Here is a tiny trained network, its code and every weight. The questions are about switching its units off for an input and a class, where a switched-off unit gives its printed mean instead of its output.

import numpy as np


def w(rows, s, z=0):
    codes = np.array(rows[::2]) - 128.0
    scale = np.full(codes.shape[1], s)
    scale[-1] = z or s
    return codes * scale


def norm(h):
    return h / np.sqrt((h * h).mean(-1, keepdims=True) + 1e-5)


def f(y):
    return np.maximum(y, 0)


def log_softmax(a):
    a = a - a.max(-1, keepdims=True)
    return a - np.log(np.exp(a).sum(-1, keepdims=True))


def net(x, mask):
    res = np.array(x, float).reshape(1, 8) / 4 @ E
    u = 0
    for l in range(3):
        y = f(norm(res) @ A[l][:, :-1].T + A[l][:, -1])
        res = res + np.where(mask[u : u + 5], y, B[l][:, -1]) @ B[l][:, :-1]
        u += 5
    return log_softmax(norm(res)[-1] @ U[:, :-1].T + U[:, -1])


A, B = {}, {}
E = w([
[127,128,129,131,127,130,127,124,128,128,124,130],'x0',
[131,107,245,143,66,161,139,159,4,111,139,88],'x1',
[23,135,107,227,86,43,94,79,126,92,148,82],'x2',
[133,124,128,130,129,123,129,128,129,129,126,123],'x3',
[127,127,126,127,132,126,129,128,123,128,128,127],'x4',
[130,133,133,130,130,125,132,125,133,130,126,123],'x5',
[68,14,124,114,127,184,193,81,156,194,159,135],'x6',
[130,125,127,128,129,121,134,125,126,126,132,133],'x7',
],0.012)
A[0] = w([
[62,64,76,106,121,190,254,77,121,134,167,103,56],'0.n1',
[69,146,102,163,113,73,109,70,161,141,138,126,62],'0.n2',
[171,210,124,105,134,139,118,191,216,181,128,72,2],'0.n3',
[74,109,164,189,47,96,126,103,97,40,104,58,12],'0.n4',
[240,109,201,58,122,156,138,115,103,130,145,138,117],'0.n5',
],0.0045,0.0061)
B[0] = w([
[213,64,169,179,164,85,40,186,176,125,52,99,240],'0.n1',
[41,208,102,172,63,164,178,214,202,85,111,151,197],'0.n2',
[112,128,145,83,184,93,91,62,107,70,197,209,143],'0.n3',
[56,132,111,157,197,58,29,197,60,183,179,254,203],'0.n4',
[167,109,152,83,43,100,70,208,223,66,125,74,254],'0.n5',
],0.0055,0.0038)
A[1] = w([
[149,69,131,87,140,204,255,98,106,159,136,133,47],'1.n1',
[45,40,140,107,99,158,183,130,171,195,138,131,187],'1.n2',
[228,128,98,67,191,123,121,135,179,151,82,164,35],'1.n3',
[109,101,226,122,116,132,131,140,49,127,138,96,188],'1.n4',
[45,63,102,164,108,102,214,68,84,192,152,101,3],'1.n5',
],0.0086,0.0046)
B[1] = w([
[67,146,123,52,99,101,132,179,66,208,148,113,191],'1.n1',
[90,1,153,136,148,103,113,130,188,132,128,142,254],'1.n2',
[125,153,144,135,238,158,50,124,57,147,193,175,218],'1.n3',
[134,158,186,171,71,208,186,45,63,117,106,123,238],'1.n4',
[165,133,137,181,174,195,60,68,145,17,73,133,186],'1.n5',
],0.0087,0.0094)
A[2] = w([
[135,197,152,158,66,129,180,118,41,133,141,86,39],'2.n1',
[149,75,162,66,160,184,192,108,154,214,119,142,60],'2.n2',
[254,204,114,93,156,196,190,136,101,122,132,147,2],'2.n3',
[219,93,205,68,67,165,160,194,104,130,53,105,19],'2.n4',
[85,163,86,150,148,56,122,156,188,77,112,124,110],'2.n5',
],0.0095,0.0037)
B[2] = w([
[109,136,71,147,233,86,98,241,142,192,108,186,234],'2.n1',
[96,170,78,59,85,88,167,200,39,200,188,109,243],'2.n2',
[157,123,195,151,134,169,96,61,219,2,57,204,208],'2.n3',
[146,135,51,152,15,130,252,87,210,89,132,81,254],'2.n4',
[200,143,128,48,106,109,166,93,119,156,129,49,239],'2.n5',
],0.0097,0.007)
U = w([
[178,184,134,68,200,151,45,103,143,81,137,187,172],'0',
[163,233,60,98,114,53,122,81,128,127,122,7,182],'1',
[112,64,84,64,191,147,105,208,138,228,184,169,154],'2',
[90,31,73,170,160,64,106,70,243,131,110,67,51],'3',
[197,196,149,166,68,191,189,164,146,48,59,168,4],'4',
[82,212,130,232,116,76,118,202,28,139,95,126,155],'5',
[90,69,137,77,37,183,242,141,80,173,174,101,79],'6',
[72,53,205,223,105,210,114,49,59,95,109,97,241],'7',
],0.015,0.0015)

Each question gives the input, the list of numbers given to net, and the class t.
The units are the neurons (one row each of A and B). Each row of codes is followed by its name. A weight is (code - 128) times the scale printed after its matrix; where a second scale follows, it is the last column's (A, B and U).
mask holds one flag per neuron, layer by layer. A switched-off neuron (its flag False) gives its mean, the last column of its row in B, instead of its output. The means were averaged over made-up inputs and are rounded, as every weight is.
A unit's drop is (log p(t) with every unit on - log p(t) with that unit switched off) / (log p(t) with every unit on - log p(t) with every unit switched off).
The circuit of an input: a set's keep is (log p(t) with only the set's units on - log p(t) with every unit switched off) / (log p(t) with every unit on - log p(t) with every unit switched off). Starting from the 12 units with the biggest drops (on a tie, the unit counted first), units are removed one at a time, each time the one whose removal leaves the highest keep (on an exact tie, the one counted first), for as long as the keep stays at least 0.8.
circuit, biggest first: the units of the circuit, biggest drop first
most important unit: the unit with the biggest drop
k most important neurons: the k neurons with the biggest drops, biggest first
drop when u is switched off: that unit's drop, to one decimal
input [-3,0,0,-3,-8,0,5,-4], class 2: most important unit : 1.n2
input [2,0,-2,6,5,7,-6,-4], class 0: 3 most important neurons : 1.n3, 2.n4, 1.n4
input [3,8,-2,3,-4,-7,0,-8], class 4: circuit, biggest first : 1.n2, 2.n4, 2.n2
input [5,7,5,-2,3,-4,0,-5], class 5: 2 most important neurons : 2.n1, 1.n2
input [-7,-6,3,5,5,3,0,-6], class 1: 2 most important neurons : 2.n5, 1.n2
input [-3,1,-7,-1,-6,-2,2,-8], class 6: 4 most important neurons : 2.n4, 2.n1, 0.n5, 0.n4
input [3,-8,-1,5,0,1,-2,5], class 0: 2 most important neurons : 1.n3, 1.n2
input [5,7,0,-3,-2,7,-3,-6], class 4: 2 most important neurons : 2.n4, 1.n4
input [8,2,0,-4,6,-1,-6,-7], class 4: 2 most important neurons : 2.n3, 1.n3
input [-3,3,-5,-4,1,-7,0,1], class 4: 3 most important neurons : 2.n3, 1.n2, 0.n5
input [1,-1,-2,-6,-6,-8,-1,4], class 0: 2 most important neurons : 1.n2, 1.n3
input [7,0,7,-2,6,-4,-5,-6], class 1: 3 most important neurons : 2.n5, 1.n4, 1.n3
input [5,4,-7,-3,4,4,0,6], class 4: 2 most important neurons : 2.n3, 1.n2
input [7,3,1,1,8,-2,4,3], class 7: circuit, biggest first : 1.n5
input [4,4,-1,6,-2,6,-8,-7], class 4: 2 most important neurons : 2.n4, 2.n3
input [-3,-6,0,5,5,6,-7,-6], class 0: 4 most important neurons : 1.n3, 2.n4, 1.n2, 2.n2
input [-6,-1,8,2,-1,0,-4,4], class 1: drop when 2.n5 is switched off : 1.7
input [-3,-7,2,3,4,-3,-1,1], class 1: drop when 2.n5 is switched off : 0.3
input [-6,7,-1,-8,7,7,0,4], class 4: drop when 1.n2 is switched off : 0.4
input [-8,-8,-1,-1,-8,5,8,-4], class 2: circuit, biggest first : 2.n2
input [-7,-5,5,0,5,6,-1,2], class 1: drop when 1.n1 is switched off : 0.0
